q543: [-16 -23 -15  71  -2 -50 -22 -30 -36 -66]
q5: [ 10  77 -41   7  11  -5  78 -37 -44  35]
q492: [-39  14 109 -39  28   0 -33  10 -38 108]
q565: [  8   2 -24 -25 -11 -30  -1 -47 -50 -55]
q312: [ -1  14 109 -39  28   0 -33  13  29  12]
q436: [ 60   8 -45 -58 -28   8   3 -36 -45  -8]
where: [13]
q312, 7
miss q543: [ 71 -66 -30  -2 -22 -15 -50 -36 -23]
[-16]
miss q492: [-39 108   0 -39  28  10 -33 -38  14]
[109]
miss q565: [-47  -1 -25 -30   2 -50 -11 -55   8]
[-24]
miss q492: [109  14  10 -39  28   0 -33 108 -39]
[-38]
where: [-47]
q565, 7
where: [-11]
q565, 4

q102: [-18 -17 104 -16 -85]
q810: [ 109  -94 -100   44   57]
q593: [115 -96 -96  53  59]
q452: [-106   68   88  -38  -96]
q848: [-106   68   88  -88  -96]
miss q810: [  57   44 -100  109]
[-94]
miss q102: [-17 -85 -18 104]
[-16]
miss q102: [-16 104 -18 -85]
[-17]

q423: [ -14   98  -46   56  -23  -39  -69  -10   12   54   11   48   29 -101
  -47   -4   41  -29]
q745: [ 19 -66 -28 -12  56  32 -27 -23 -25 -39  -3 -53  -9  26  62 104  45  11]
q9: [-29  98 -46  56 -23 -39  34 -10  12  54  11  -7 -55  83   2 -36 -19  62]
q735: [ -14   -9  -46   56  -23  -39   34  -10   12   54   11   48   29 -101
  -47   -4   41  -29]
q457: [ -29   98  -46   56  -23  -39   34  -10   12   54   11   48  -46 -101
  -47   -4   41  -29]
[ 19 -66 -28 -12  56  32 -27 -23 -25 -39  -3 -53  -9  26  62 104  45  11]
q745
miss q745: [ 26 -12 -23 -66 -39 -27 -53  56  45  -9 104  11  19  -3  32 -28  62]
[-25]
where: [-7]
q9, 11
where: [-53]
q745, 11
where: [-55]
q9, 12

